Small tables with named rows and columns. After each table, cells are looked up by row and column.

Table rezoto
fields: peku, kugase, fule, vumuf, zubo
kal: [7.533, 7.798, 0.541, 7.627, 2.799]
gutaz: [6.621, 5.033, 5.492, 3.415, 5.820]
sadu: [7.529, 6.011, 3.471, 3.736, 1.037]
fikosul: [9.368, 2.071, 6.230, 5.402, 5.163]
pesin: [9.357, 2.459, 5.654, 3.172, 6.499]
lagumu: [8.460, 5.298, 3.433, 1.098, 4.390]

kal, zubo -> 2.799
kal, peku -> 7.533
sadu, peku -> 7.529
lagumu, fule -> 3.433
lagumu, peku -> 8.460
fikosul, vumuf -> 5.402
kal, fule -> 0.541
Which row has the largest fule? fikosul

Table bapi
,zol,vig,konino,buv,veles,vori,let,muv
nefotet,-9.6,1.0,-7.7,-8.8,-9.3,-8.2,-9.5,-9.0
balir,-8.7,-3.4,-7.5,-8.4,-9.3,-9.4,-6.3,-8.3
zubov,-9.1,-2.3,-7.5,-8.3,-9.3,-9.0,-8.0,-8.7
dugori,-8.5,-8.8,-7.7,-8.6,-9.3,-8.8,-8.0,-8.8
musudal,-8.4,-8.8,-8.0,-9.5,-9.3,-9.0,-7.8,-7.9
vez,-8.8,-1.7,6.3,-9.5,-9.3,-9.2,-7.9,-9.0
seteki,-9.6,-2.8,-6.5,-7.8,-8.1,-8.8,-6.4,-9.4
zogir,-8.9,-3.6,-7.2,-8.5,-9.0,-8.7,-9.6,-9.1
nef,-8.9,-8.8,-8.0,-9.1,-9.0,-7.6,-8.0,-9.4
mimunum,-6.9,2.1,-7.5,-6.9,-8.1,-9.7,-7.3,-6.9
lema,-7.1,-3.4,-7.7,-9.2,-9.0,-9.0,-7.8,-6.8

seteki, konino: -6.5
nefotet, veles: -9.3
zubov, vig: -2.3
lema, muv: -6.8
zogir, konino: -7.2
dugori, buv: -8.6
nef, vori: -7.6
zogir, vori: -8.7
mimunum, zol: -6.9
nefotet, let: -9.5
nef, muv: -9.4
zogir, muv: -9.1
nef, konino: -8.0
zubov, buv: -8.3
zubov, vori: -9.0
musudal, konino: -8.0
nefotet, muv: -9.0
mimunum, muv: -6.9
Row with the largest muv: lema

gogi:
|  | temon | negevak | kiru | pil | nirizug | golal | tegi |
|---|---|---|---|---|---|---|---|
| ragin | 0.841 | 0.363 | 0.304 | 0.651 | 0.372 | 0.171 | 0.199 |
| sepul | 0.103 | 0.258 | 0.150 | 0.285 | 0.772 | 0.393 | 0.623 |
| limipu | 0.377 | 0.177 | 0.301 | 0.113 | 0.405 | 0.496 | 0.701 |
| tevo | 0.738 | 0.334 | 0.294 | 0.728 | 0.403 | 0.081 | 0.044 |

sepul, negevak: 0.258
tevo, golal: 0.081
tevo, temon: 0.738
ragin, temon: 0.841
sepul, temon: 0.103
limipu, temon: 0.377
sepul, golal: 0.393
limipu, pil: 0.113
tevo, kiru: 0.294
tevo, nirizug: 0.403
ragin, nirizug: 0.372
tevo, pil: 0.728
tevo, tegi: 0.044
ragin, golal: 0.171
ragin, negevak: 0.363
tevo, negevak: 0.334
ragin, pil: 0.651
ragin, tegi: 0.199

vate =
,gibo,dima,befen,dif,zutedad,lifa,ramopug,gesola
zenovi,68,78,73,196,192,112,173,101
vob,17,119,68,182,178,104,196,68
koz,90,114,24,159,192,85,173,67
sodop,55,137,93,224,189,75,206,97
til,79,91,68,162,184,95,184,82
nilofi,122,90,61,129,125,108,170,58
mudavov,92,124,81,159,168,86,181,98
bogep,87,119,66,166,166,107,176,83
guf,105,134,85,174,227,150,195,124
bili,116,120,85,168,106,110,160,91
mup,136,155,113,149,140,89,179,103
rosemop,65,161,40,170,142,120,147,115
tazorer,148,137,66,200,160,150,181,126

What is the befen of mup in vate?
113
What is the lifa of mudavov in vate?
86
What is the lifa of bili in vate?
110
What is the lifa of zenovi in vate?
112
What is the gesola of rosemop in vate?
115
What is the dif of tazorer in vate?
200
What is the dima of nilofi in vate?
90
What is the ramopug of sodop in vate?
206
What is the ramopug of zenovi in vate?
173
What is the zutedad of guf in vate?
227
What is the befen of vob in vate?
68
What is the gesola of nilofi in vate?
58
What is the zutedad of tazorer in vate?
160
What is the befen of guf in vate?
85
What is the befen of koz in vate?
24
What is the gibo of vob in vate?
17

